pfmf: [ 12  25   6 -14  30   9  19 -39  48  36   8  26 -16 -13 -31   9  14 -16
 -32  -2]
fgjn: [ 28   6   2 -54  35  -9  -9   2  11  -8   6 -36  -6 -10  12 -50  29 -35
   2  28]
pznc: [-10 -37 -39  -5 -37 -21  -7  22  14  -7 -12 -25   7  -1  -4 -37  18  -1
 -10  28]
rtgs: [-21  21  18  -6  22  26   7  -6 -16 -21   4   2 -14 -32  39 -10  -8  -1
  33  -3]
ztmm: [ 15   1  -3 -28 -13  -6  13 -36  32  42  17  -2 -27  -9 -28  -7  19  16
 -21 -14]
rtgs: [ 26 -17  27  11  10 -20  18  -2  41  23   1 -11  24  10 -24  26  32  -2
 -31 -28]
rtgs: [-19  45   1   3  23  17 -28   0 -26 -59 -20  -2   4 -52  26  18 -11 -20
 -25   0]
rtgs: [ 21 -10  26  37  40 -51 -43  41 -33   5 -22  20  50  22   9  51 -21 -10
   5 -31]
fgjn: [  8   4  13  20  26   8  15   6  22  -2  -6  12  22  17 -13  17   5 -23
 -13   7]
rtgs: [ 27   7  26  -5  33  -6   1   1  -2  14   8   4   9  21  -3  10   0 -12
   8  -9]
pfmf: [-34   0 -18  13 -40  28  35 -34  49   6  -1   9 -22 -28 -24  10  19  19
 -33  -2]
fgjn: [-20  35  15   7  14  25 -10 -36  -3   6  -1  41 -29 -12   2  56 -14  11
  12 -19]
fgjn: [-32 -11 -10  18 -39   7 -15  -2 -25  -3  -5  16 -20  12  11  31 -17  35
  36  -9]
pznc: [-21 -20 -57 -41 -37 -37 -55 -33  50  30 -24   6 -48 -20 -27  15  43   7
 -19  24]
ztmm: [  2  -5  16   0  19 -17   6 -13  32  31  -1  12  -1 -20  -3  11  17   2
  -6 -22]
fgjn: [ 13   3   4  -5 -35  23  37  -3 -24  -9  28 -29  -2   5  -5 -33 -13  24
  -9 -12]
pznc: [-14 -33 -57  -2 -74 -12  -5   1  12   8  -5 -11 -12  14 -32 -20   6  22
 -24  25]
ztmm: [  5  20 -11 -15  40 -12 -26  -5  27  -7 -20   8   5 -22  -9   4  17 -41
 -33  23]
pznc: [ 25   2  42  -3  26  33  32   7  -6 -13  20 -17   8  50  10  -1   7 -14
  39   7]
pznc: [ 24   9  38 -23  24  -4   7 -16  15   6  11 -24  -3 -16   5  10  28   0
  -7 -30]
rtgs: [-51  -4 -47  36 -76  40  37   6 -17 -35   0  -1  -4 -24  -2 -35 -32  30
 -21  18]
pfmf: [  1  25  -6   3  30 -12  -6 -21  20  31  -6  39  -3 -33 -19  11 -11 -11
 -36 -10]
pfmf: [ 10   5 -15   7 -11 -16 -22  14 -27 -13  -7  -4  16   1 -10   3 -18   0
 -29  -3]
pfmf: [  8   6 -11  -7  -1  -7  -1  -2 -23  24  12  16  -8   2  -3 -23 -29   9
   8  -1]
ztmm: [ 23  18  30  -9  46   9 -10   1 -28  11  12  20  -4  40  12  15 -20 -14
  47   2]
pznc: [  8  16 -13 -28  22 -12   1 -30  39  35   3  16 -18 -34 -21 -18  13 -15
 -34   5]
rtgs: [ -8 -45  -1  47 -19 -49 -17  35  -1  17 -22   9  38  12  -1  31  -3  19
  -1 -28]
ztmm: [ -9  -5  45  15  28  -4  -8  19 -10 -34 -13 -20  20 -19  46  29  17  -2
  29 -29]
pznc: [-16  35  19  28  43  16 -13   0 -33  -7  -7  50   4  -7  21  37 -43  -8
  24 -11]
ztmm: [ 13   1 -13 -15 -12   7  -4  -3  -8   2   8  -3 -10  31 -15  -6  -4  -3
   3  19]
fgjn: [ 16   7  17  22  14  17  29   5  13  -7   4   2  26  23 -19  11   0 -16
 -23   1]
pfmf: [  5  -8  45  18 -15  33  51  20 -46 -24  31 -34  15  15  37 -24 -19  30
  45 -31]
ztmm: [  7 -10  29   1  -1  11  -7  19 -32 -28   5 -24   5  39  25  19   3   6
  48  -5]
ztmm: [ 11  11 -16 -33  -1   0 -23 -10  16 -23  -8 -26 -10  -4 -13  -2  29 -22
 -30  24]
pfmf: [-20   5  18  19  16  10  13 -10  35  -9 -13   7   6 -32   6  28  21  -6
 -15 -15]
pfmf: [ 53  12  50 -29  46  17  24  -4   4   3  27 -26   6  45  -2  -6  20 -24
  19  -1]
pznc: [ -8  35  24  25   6  51  -1 -23 -39  -1  12  52 -24  60  -6  74 -45  17
  48  -8]
pznc: [  4 -13 -23  -6 -82   9   7 -30   4  18  16 -12 -31  32 -46  25   6  49
 -25 -15]
fgjn: [ -2   4  -6  16 -12 -15 -10  -4  -6   9  -6  13   6 -13 -13  22 -12  14
 -27 -22]
fgjn: [-13   2   0 -13  28  -4 -18  -6  16   7 -10  15 -14 -11  15   4  12 -15
  26  14]
pfmf: [  3  -4  46   0  70 -14 -22  20  14 -17 -20  -4  20  -2  41  29  31 -35
  41  -3]
rtgs: [-25 -28  -6   1 -26   4  21  -2  10  17   6   0 -17  -5  15 -23   6  24
  38   0]
rtgs: [-57  -8 -20  25 -36   9  -2   8  -7 -35 -20  -3  -4 -55  33  -4  -4  21
   3  -4]
ztmm: [  1  21  16  -5  16   9   8 -13 -15   8  12  10  -9 -22  12  -5 -16   8
   7 -19]
fgjn: [ 40  47  10 -46  27  -3 -25 -26 -11 -10  10 -20 -13 -22 -13   5   7 -17
 -45 -12]
[-15 -17 -26  -3  -9 -10 -18  12   7  -4 -15   2  -3   5   3 -10   7  -9
  11  28]	pznc
[ 16 -14  -4 -44  23   7   5 -10  49  16   4 -13 -20  34 -11 -26  45 -34
  25  49]	pznc
[  6   1  28 -26  24  11  20 -21  27  17  14  -9 -20  -8  12  -9  28  -2
  26  -7]	rtgs
[-27  -8 -24  -9   6 -19 -50   1  10  -2 -28  19 -17  -9  12  20  12 -11
  22  24]	pznc
[ -5  -8  11  -2  44   2  -7  28   1 -20 -12  -1  15  14  31 -17   8 -37
  44  34]	pznc
[-10 -14 -46 -28 -10 -24 -40  -6   9  28 -11  21 -29  12 -11 -15   2  -7
  18  39]	pfmf
[  3  -3  27  -6 -14  42  55 -20  24  -1  25 -22 -14  16  -3  -9  22  12
  15  -5]	pfmf
[  1  31 -11 -12  18   8  -4 -13  -8  -2   2  14  -9 -26  -3 -15 -18 -13
 -20   8]	ztmm
[ -2  -6   9  -6  26 -16 -13  15   5 -11 -12 -11  12 -20  24 -10  15 -17
   9   3]	pznc
[ 22   3  12  -7 -36  -4  23 -23   3  14  21 -27  -4 -16 -24   5   9  35
 -46 -47]	pznc
[ 10  -7  27   4  10   4   4   6 -19   7  11   2   1  34  12  14  -7   9
  43 -11]	ztmm
[ 26  -2  -7 -16   0 -12 -24  12 -11 -13  -3 -20   9  31 -13   2   7 -16
 -11  16]	pfmf
[ 15 -33 -32 -10 -45  -2  -8  10   8   1   0 -19  -4  73 -35  -2  15  -1
   4  41]	ztmm
[-20 -25  -1  -2 -21   3  21  -6  19  17   6  -4 -16  -8  11 -18  14  20
  28  -2]	rtgs
[-17 -34  14  49  22 -22  -4  39  11  -1 -26  19  41  15  17  26   2 -12
  25  -2]	ztmm
[ 14   6   3 -20  26   1 -14 -22  71  -8 -20  -9  -3  10 -33  41  62 -41
 -41  24]	pfmf
[ -3 -15 -25 -20 -20 -38  -7   2  -4  25   4 -13  -6 -51   8 -52  -2  19
 -16 -15]	fgjn
[-15   6 -12   2 -46   1 -51  -9 -48 -21  -8   3 -26  20   2  60 -18  37
  17 -17]	fgjn
[ 39  20   7 -54  25   6 -29 -18   3  -6   8 -20 -23  40 -15  11  26 -28
   6  26]	ztmm
[ 2 -9  5 11  4 -3  5  6 -2 16  2 14  5 21 -2  5 -9  3 17 -1]	ztmm
[-32 -37 -11 -18  -6 -50 -53  -1  32  11 -32  -9 -19 -42  28  22  48  10
  24  -9]	rtgs
[ -9   9   5 -13  28 -15 -32  -9  11   3 -15  13 -12 -23  14  22  13 -11
  10  -2]	pznc
[ -8 -23  -2   1  10 -17 -14  31  -1 -23 -16 -21  19  -6  28 -18  16 -16
  19  16]	pznc

rj-lb: [-18 -16 -26  -2   0  -2 -29 -74   9  20  20  43 -22  10  20  -5  -4  22
 -27  35]
gg-zb: [-51  28  30  12  29  -7   0  10 -20  -6 -25  44   8 -23   6  24  20 -19
  10 -35]
gg-zb: [ 52 -36 -18 -10   4   9  13 -20 -11  11  -3  12 -39  -2   7   5  17   3
 -19  12]
hh-th: [  9 -12 -14  27  16  11  17  -7  -8 -33  12   3 -19  -8   6  -5 -12   7
  21  35]
ph-gh: [ -1   6  32   6  23 -12  -9  28 -13 -20 -27  -5  -1  -1 -12   6  16 -12
  38 -37]
ph-gh: [-55  38  19  47  10   4  54  35  -8  -1 -17  31  -1 -12 -24  26  15  -6
  21   6]
qp-sd: [ -8  26  -7  -7   4 -29 -58 -17   4  44 -23  18  16  17  64  20  -7 -11
 -25 -10]
hh-th: [ 29  -1  -6  10  17  -9 -24   1  -7 -16 -29  -7 -19   8  32   9  -1 -15
  16  14]
cd-dz: [ -6  20   9 -20 -22  19  13  35   8 -36 -30 -37  10 -13 -22   1   5 -41
  -6   6]
qp-sd: [  2  12   4  -2 -21  -2  20  38  -5  -3 -22 -24  10 -17   1   3   1 -28
 -12  -9]
ph-gh: [-49  23  38  -3 -32 -11  -5  28  27 -14 -17 -39  18  21 -71 -20   8  -4
  31 -20]
gg-zb: [-96  20  29  39  14  -4  34  -2 -19 -17   6  55   6 -38 -28   2  10   3
  18 -18]
rj-lb: [-17   1   6 -18  36  48  21 -27  -1 -31  10  46 -16 -10 -34  22  27   0
   2  16]
gg-zb: [-36  17   8  -6  -3  10  -9   0   5 -37  -8  -7  13 -14  -8  -5  -6 -21
   4   7]
rj-lb: [-20 -15 -16 -16  10   7 -60 -61  14 -51  36  -7  11   1  16 -35 -37  12
  11  30]
qp-sd: [ 26  -6  17 -21 -17  18  19  23  18  -8 -26 -32 -23  25 -66   2  32  -8
  14   1]
cd-dz: [-13   4   9   9  22 -16 -39 -18   4   0   5  11   6  20  10  -2  -7  17
  27  -8]
ph-gh: [  8  24 -21  36  11   3  28  15   7  39  23  15  12  22  24  25 -16  27
   3  30]
cd-dz: [ 29 -15  -9  20  31  -4   0  -2 -11   5  37   6   7   7  22  -3 -20  34
  25  -4]
ph-gh: [-19 -54 -11  -7 -26   7  32 -46 -30 -36  -6  28 -52 -67 -14 -29  19 -23
 -42  11]
hh-th: [ 55  45 -14   8  51  18 -19  36   2  -6 -36  -3   6  31  62  57  -4 -24
  22  30]
qp-sd: [ 46   4  -1 -18  13  19  14  23  -5   2 -29  -2 -15   4   3  29  24 -22
  -8   0]
ph-gh: [-41  13   8   6  -2  -5 -24 -22  18  -9   0   5   1  19 -19  -8  -2   9
  16  13]
ph-gh: [ 17 -32   1  18  -6 -13  22   4 -18  -6   0  -5 -26 -15 -10 -17   5   6
   9  -7]
hh-th: [ -2 -34  -5 -21 -14 -17 -57 -62  11 -10  -6  -2 -29  14  -4 -31   2   5
  -5   9]
qp-sd: [ -4 -15  -2  31  17  18  49  -1 -11 -18  26  21 -19 -12 -26  -2   3  23
  22  19]
ph-gh: [-50  -2  14   1  15   7   0 -29 -18 -39 -24  43 -25 -38  -7   3  22 -26
  -3   0]
qp-sd: [ -3  -7  15  -9  -2  17  35  21 -14 -28 -13  -1 -10 -30 -31   1  21 -22
  -1 -15]
cd-dz: [ 32  17  -3   0  33  12 -14  24  -6 -29 -12 -13  12   2  34  19 -11 -18
  22   6]
cd-dz: [ -8 -13   0  35  27 -15  -9 -18 -12 -10  21  19  -8   1  13 -10 -14  27
  34   2]
gg-zb: [-17   2  12  21  28   7  26  13 -19 -20  14  21   5 -22  -6   5   1   6
  23 -13]
hh-th: [ 29 -25   0   3 -11 -12  -2   3 -21 -36 -60 -16 -52 -24  11  -6  20 -45
  -2   9]
qp-sd: [-48 -35   0  27  51  16  18 -62 -31 -38  63  76 -14 -44  -5 -16  -7  40
  20   2]
hh-th: [ -5  -5 -16 -26   0  31 -10 -40  16 -21   9  10 -12   4 -12   0   3  -3
 -18  38]
hh-th: [-23 -11  28  23 -14 -57 -13  20 -19  29   3  -9  19 -10   4 -27  -8  15
  16 -67]
rj-lb: [ 18 -40 -26  24  10  11  -7 -43   8 -49  45 -15 -26  11 -10 -38 -31  37
  36  56]
cd-dz: [-38  27  33 -20 -13  -3 -44  17  31 -41 -10 -52  35  26 -46 -23 -10  -9
  40 -16]
ph-gh: [-30  42   5  17   9   7  10  19  13  14  -1  12  22  17  -3  24  -2   4
  10  11]
cd-dz: [-14  -6   3  -1 -23 -11 -29 -16  21 -20  -5 -31  -7  20 -25 -28  -9   3
  17  16]
cd-dz: [ -5  -4   3   3  -3  -8 -19  -9  10  -7   6 -13   2  14  -9 -14  -8  11
  16   3]
rj-lb: [ 41  -8   0 -26   8   7 -12  26  -5 -17  22 -38  34  -8  17 -11 -22  -2
   5 -27]
qp-sd: [-57  10  21  32 -21 -15  29   7   4   6 -11  11 -12   0 -47  -8  15   7
  15  -1]
gg-zb: [16 -4  0  2 12  2  5  7 -7  1  3  1  0  0  6  5  0  4  6 -6]
hh-th: [ 24  -8   1   3  -5 -18 -14   3   3  19 -15 -11 -13  21   3   0   6   4
   6  -6]
rj-lb: [ -7  -6  -4  40  -9  -7  37  -2  -1  15 -14  17 -41  10 -24   5  17  12
  10  29]
qp-sd: [ 34  -8  -2 -49  10   4 -56 -24  12   3  -7 -10   4  21  16   2   4  -7
 -12 -12]
hh-th: [ -2  30   9  26  32 -10   2  42 -21 -13 -11   2  27 -17  45  20 -15 -16
  24 -18]
rj-lb: [-63  37  27  11 -11 -13  -5  11   6  -3 -46  14  -1  -2 -20  13  21 -28
   5  -7]
gg-zb: [-15   7 -10  14 -46 -38 -18   3   0  14 -43 -22 -10  -8  32 -12  -9 -31
 -26  11]
cd-dz: [-20  36  21 -23   9   1 -45  12  16 -22 -34 -16  22  17  -1  12   4 -28
  15 -12]
gg-zb: [-17 -27 -21  -2 -34   7  13 -37 -13 -43 -34   7 -53 -46   3 -18  11 -43
 -39  45]
rj-lb: [ 33  -4  10 -12  42  14 -17   2   3  -8  21  -1  10  26  -8   8   1  24
  35 -16]
gg-zb: [-42  -1   9  11  12  19  27 -10  -8 -35  18  23  -1 -26 -28  -6   2   4
  12   7]
rj-lb: [ -1   8  11  18   8 -28 -36   0  11  17  -8  -8   2  37   3  -2  -5  19
  33  -9]
[-32  15   8  -5  21   6 -22 -21  -1 -19 -13  28  -2  -6   7  12   8 -13
   3   3]	ph-gh
[-40  -4 -25  -4 -26 -18 -36 -64   9  25   2  29 -10  -5  34 -12 -11   0
 -47  27]	rj-lb
[  8  15  -5 -35   7  12 -40 -19  16   1 -19   3   3  18  15  17   7 -18
 -17  10]	hh-th
[-27  35  44  24  71  -8  10  40 -32  13  -3  55  30 -11  13  43  19   7
  43 -70]	gg-zb
[ -1 -10 -11  22 -21  -3  35   3  -5   7  -6   2 -23 -11  -7  -4   4  -1
 -11  22]	rj-lb
[ -7   7  -9 -16  -2  24   6 -17  21  15  30   9  13  19 -21   5  -2  21
 -12  17]	hh-th
[ 59 -23  -7  27   0  -4  42  39  -9  10  12 -28 -14  10 -10  -4  -3  22
  25   2]	rj-lb
[  3   4  20 -16   1   7   1   1  10  10 -36   9 -27  22 -40  18  41 -10
   5  -7]	qp-sd
[-17 -13  -1 -33 -38  -2 -33 -31  27  -9   8 -30   5  12 -31 -34  -7   2
 -14   6]	ph-gh
[  9  -1   3 -16  17  11 -14  -3   1 -15  13  -4  13   2   1  -1  -5   3
   9  -8]	rj-lb
[  6  11   2  10  43  -2 -23  -7 -11  -4  -7  27  -1   6  34  22   1   1
  19  -3]	ph-gh
[  4   1  -5 -10 -15   0 -10  -7  21  21  18 -15  11  27 -15  -8  -7  20
  -3   6]	gg-zb
[  2 -15   3 -32  21   3 -49 -46   4  -4  10  20  -2  10   7  -4   5   9
  -3 -12]	qp-sd
[  9   8 -12  -6   1 -10 -23   0  -4  10   1  -4  19  -5  47   4 -19  -9
 -17  -3]	qp-sd
[ -4 -23  11   4  11  23  33  -9  -2 -28  17  10 -24  -4 -56 -10  17  18
  24   6]	qp-sd
[-39  -2  10   6 -28 -10 -11 -12  13 -28 -16 -18 -12   1 -35 -26   1  -9
  11  13]	cd-dz
[-34  22  31  30  34   7  11  46 -14 -77   6 -20  30 -24 -17  -9 -19  -9
  69 -16]	cd-dz
[-24  43  15 -29 -18  16   0  34  23   5 -11 -23  41   9 -22  14   3 -21
 -13 -13]	ph-gh
[ -6   9   6   8  18   8   4  23 -22 -57 -19  -9   5 -38  21   2  -9 -35
  16   0]	gg-zb
[ 15  12   1  19 -10 -36 -13  29  -2  37 -14 -19  14  15  32   3 -12   2
   3 -19]	gg-zb
[ 33 -23 -27 -26  21  10 -17 -56   0  55  34  50 -10  16  32  17   7  32
 -40   4]	rj-lb
[-16  31  29 -14 -19 -12  -1  25  10  32 -76   5 -20  20 -30  32  51 -37
 -12 -21]	qp-sd
[-21 -19   1   0   2 -10 -28 -31 -15 -46 -12   4 -16 -30  16 -22  -6 -20
   3   4]	hh-th
[ 28   4 -11   9  17   9  -1   6  -4 -20 -20  -3 -18   4  21  15   1 -14
  11  27]	hh-th
[-36  30  28  27  24 -22   2  29 -14  20  -5  24  26  -3  10  18   3   5
  24 -42]	gg-zb
[-10  33 -10  -1  34  39  13  12  -6 -41   1  16  18 -22  28  30 -10 -25
  -1  29]	hh-th
[ 15  -8 -23   1   6  28  10 -29  22   1  35   6 -12  29 -20   0  -6  33
   5  48]	hh-th
[-57  33  20  12  15  -4  14  30 -15   0  33  17  63 -33  14   3 -23   4
   5 -44]	hh-th
[ -2 -21   3   0 -14 -22 -19 -21   6  18  10  -5  -7  15 -13 -22  -1  21
   4 -12]	hh-th
[ 11  16   2 -19  22  -8 -51 -16  11  27 -10  13  11  32  29  20   3   3
  -1 -12]	cd-dz

clsg: [ -2  31  -4 -27  36  -3  14  42 -13  37 -13  20   5   7   5  42  18 -24
  17  -7]
qdfs: [ 40 -22  12  13  27  -9 -32   3  57  -5 -39 -36  23   6  26 -34 -17  48
  -1  -5]
mnjt: [ 21 -28  14  21  19  -3 -11 -18  26  -4 -15 -23  16   4  -8 -31 -15  48
  -7  -3]
clsg: [-15  -3  18 -22  34  13 -34  18   8  -8 -22 -11 -12  28  12  -5   7   7
  44   0]
qdfs: [ -3 -11   6  23 -21   6  20 -27 -21   1  25   1  11 -12 -30   2   6   1
 -16 -13]
mnjt: [  50  -34   27   58  -20   -1  -16  -42   63  -14  -28 -104   31   -7
   -6  -49  -11   58  -13  -38]
clsg: [ 13 -15  18  -8  13  10  -9 -14  -4 -22  28   4 -50  40 -18 -20  -5  37
  14 -17]
qdfs: [ 29 -10   2   3  32 -13   0  13  20  19 -18  10  24   1   6  -3 -12  27
 -11   1]
qdfs: [ -8  30   8   0  37  16  16 -17  -9   2   9 -35 -43  13 -25  -5  30  25
   8 -36]
mnjt: [ 28   9   4  17  -3 -14  30   3  17  30 -21 -54  10   4 -20   9  -8  11
  -3 -17]
clsg: [-45   5 -11  22   2  30 -37 -45   0 -45  10   8  22 -60  33 -33  41  -5
 -29  -5]
jfbq: [-40   2 -11 -10 -35   1  -3 -11 -10 -25  -4 -19 -34   7  -4 -15 -19 -19
  16  38]
bnqr: [  9  12  -6  20 -37 -16  44 -19   5  12  -7 -68 -23   6 -37  -4 -21   6
  -8   1]
qdfs: [-20   2  12   2  30  21   0 -21 -24  -7  21  12 -15   3 -21  -6  25  17
   3 -19]
bnqr: [-19   8  -9  -7   1   5  -5 -11  -6 -19   8   5 -26  -1   4 -14   1   2
  -2  11]
mnjt: [-21 -36  14  10   3  22 -35 -24 -14 -29  21  43  26 -14   6 -19  12   7
  -3   2]
mnjt: [  0  14 -16 -13  20   0 -13  -5   9 -23  10  22 -34  -2  25 -21   1  17
 -16   6]
bnqr: [ -9   2  -3   8  -2   0   5  -9   0   0  -6 -12   5  -9  -5  -6   0   1
  -5   5]
jfbq: [-34 -27  15  30   1  25  -9 -28 -33   1  16  36  73 -46 -14   7  33 -15
 -15 -10]
jfbq: [-28  36  -5 -14  11  12   6   0  -9  -4  -5 -32 -38   7  -4   5  22 -13
  20  -9]
qdfs: [ -1 -51  -7  14 -10 -23  25 -19 -24   5  17  64  23  -3 -36 -18 -54  27
 -34  56]
jfbq: [  1 -18  -8  28 -45 -11  18 -30   3  -8   3 -21  11 -17 -17 -18 -25   4
 -26  19]
bnqr: [ -8  13 -42   4 -84  -8 -16 -18  16 -51  23  10 -20 -41  54 -20 -12 -41
 -41  28]
clsg: [ 22  25   0 -27  51   7 -18  15  16 -12  10  11 -55  28  24  -8  17  30
   9 -28]
mnjt: [-50  17  -9 -36 -42  10 -14  25 -29 -15   5  14 -23   9  17  29   7 -72
  40  26]
mnjt: [ 18 -19  12  12 -23  -1   5   4  -6  12  12  11  30  -2 -10  18   0 -12
  -2 -14]
bnqr: [-80  -2 -13   5   6   8  13 -39 -37 -16  -9  -3 -11 -17 -34 -28 -11   2
  -1  57]
jfbq: [-43 -18  -2   2  12  13 -16 -12 -27 -10   7  52  35 -28   3  -4  10 -12
  -7  26]
clsg: [ -2  42 -46  33 -13   0  27 -36  -7  -4  34  36  26 -89  28   0  39 -18
 -91 -18]
bnqr: [ -2  13 -16   4 -20   0  -5 -13  11 -21   6  -9 -16 -16  20 -15   2  -4
 -18   2]
jfbq: [-75   0 -26 -19   9  -6 -14  -1 -12 -15 -40  13   3 -17  12 -23 -27 -17
  10  86]
clsg: [ 23   9  -7 -24 -11  -8 -33  28  38 -19 -16 -15 -27  19  48  -7 -11  -7
  17   3]
mnjt: [-20  27 -12  -3  12   8  22  -1 -33  14  23  35   3 -22  -7  25  29 -23
 -17 -11]
jfbq: [ 41 -17  13  11 -60   2   7 -16  -1 -20  48  -8 -33  24 -15   1  -8   1
  -4 -34]
bnqr: [ 41 -30  33   0  34  -4  -4  42   1  49 -14  32  71  14  -7  40   6   2
  19 -27]
clsg: [  1  20  -8 -20   6  -1 -12  28   8   4 -11   7  -3   0  30  16  10 -23
  11  -1]
bnqr: [ 42   6 -10  17 -64 -28  46  -2  13  16   5 -48 -17   9 -23  10 -32  -8
 -18  -5]
bnqr: [ 30   0 -22  23 -35 -21  24 -12  13   4  10   5  16 -29   6  -4 -17   1
 -49   5]
jfbq: [ -9 -19  -6 -21 -11   1 -19   1 -16 -29  30  62 -26  14  13 -11 -17  -3
  -1  27]
qdfs: [ 13  19   2  -8  43   0   2  12  12  14 -13 -12 -10   9   4   2  13  20
   5 -19]
qdfs: [  5  17 -23 -20  -9 -26  25  28   0  20 -13  11 -16   8   3  16 -29 -17
  -3  33]
mnjt: [ 13 -12   3  -5   6  -8   0  10   5   6  -5   9   1  13  -2  -1 -16  10
   4   9]
qdfs: [ -6  13 -21 -42  36 -20   6  48 -12  24 -12  68  -4  11  19  24 -19 -16
   4  43]
jfbq: [-22  -6  11   7 -40  19  -3 -22 -23 -21  27 -11 -12   1 -17   3  15 -22
  13 -14]
clsg: [-45   5  -7  21  -1   4  22  -5 -31  31 -18   9  74 -53 -16  27  21 -40
 -14  16]
[-27  17   1   1  29  17 -14 -18   4 -17 -11 -28 -18  -6   4 -21  22  15
   7  -7]	bnqr
[  7 -48  33 -13 -50   5 -41  29   7 -11 -11  -9  21  39   7  14 -22 -32
  59   8]	jfbq
[ 11   5 -16 -33 -50  -7 -50  18  43 -57  -4 -22 -68  30  62 -28 -28 -15
  24  23]	mnjt
[-38   9  -2  12 -16   4   8 -13  -4   2 -27 -51  11 -15 -14  -3   2 -18
  12  16]	jfbq
[ -8  -9  -3   5  18  -5  15  -8 -15  10   3  24  11  -6 -18  -4  -8  14
 -14  15]	bnqr
[-21 -48  22   5 -59  -9  -2  12 -10  11 -31 -30  42  20 -30  13 -42 -35
  46  43]	clsg
[-25  18 -14   5  39  -8   9   4   9  23 -48 -21  32 -27   4  -4   1   4
  -7  25]	jfbq
[ -7   3  -9   3 -33  -9  21  12 -17  20   1  12  28 -17  -5  30  -3 -40
  -6  12]	clsg
[-14 -19 -12 -23  21  16 -70 -19  15 -76  29  68 -46   1  59 -58  -4  32
 -13  26]	mnjt
[-10 -51  12 -25 -10   4 -56  12   1 -39   7  55  -5  29  25 -22 -31   2
  29  41]	mnjt
[ 11   1 -15   3  18  -3  -5  -8   4  -9  17  47   5 -22  21 -12   4  16
 -37   2]	bnqr
[-13  36  -1  -3 -23  16   7  -1  -8  -3   9 -40 -24  -3   1  20  35 -34
  15 -34]	qdfs
[-21 -12  17  27  -5  17   1 -24 -12   4  -4 -25  38 -20 -23   0  20  -4
   3 -15]	mnjt
[-15   6 -15   9   8   4  -9 -20   4 -17   2  11   6 -30  17 -20   8   7
 -27   9]	bnqr
[  3 -23   2  22 -44  -2   4 -17  -4  -6  11  -1  25 -15 -10  -3 -11 -10
 -14   5]	qdfs
[-32  16  -2  13 -14   4  13 -13  -1   5 -28 -62   6 -14 -15  -2   5 -15
  11   8]	jfbq
[-32   2  -3  14   6   9   3 -10 -15   9 -11   4  41 -34  -5   7  18 -17
  -8   7]	clsg
[-16 -32   2  -3 -13   3 -26  -3  -8 -19   7  42  21  -6  12 -10 -13  -8
   1  28]	qdfs
[  0  10   0   4  44   1  20 -17  -6   7   3  -5 -23   7 -26 -16   3  42
 -11  -7]	bnqr
[  4 -14  26  33 -15  30 -13 -24 -13  -3  28   0  51 -31  -6  15  51 -14
  -7 -59]	qdfs
[ 14  14 -19  -6 -23   0 -31  -1  31 -36   7   0 -22 -14  54 -19   5  -8
 -17  -4]	clsg
[  9   4 -12  14 -13   4  -2 -28   5 -25  28  10 -17 -19  11 -21   7  13
 -34 -12]	clsg
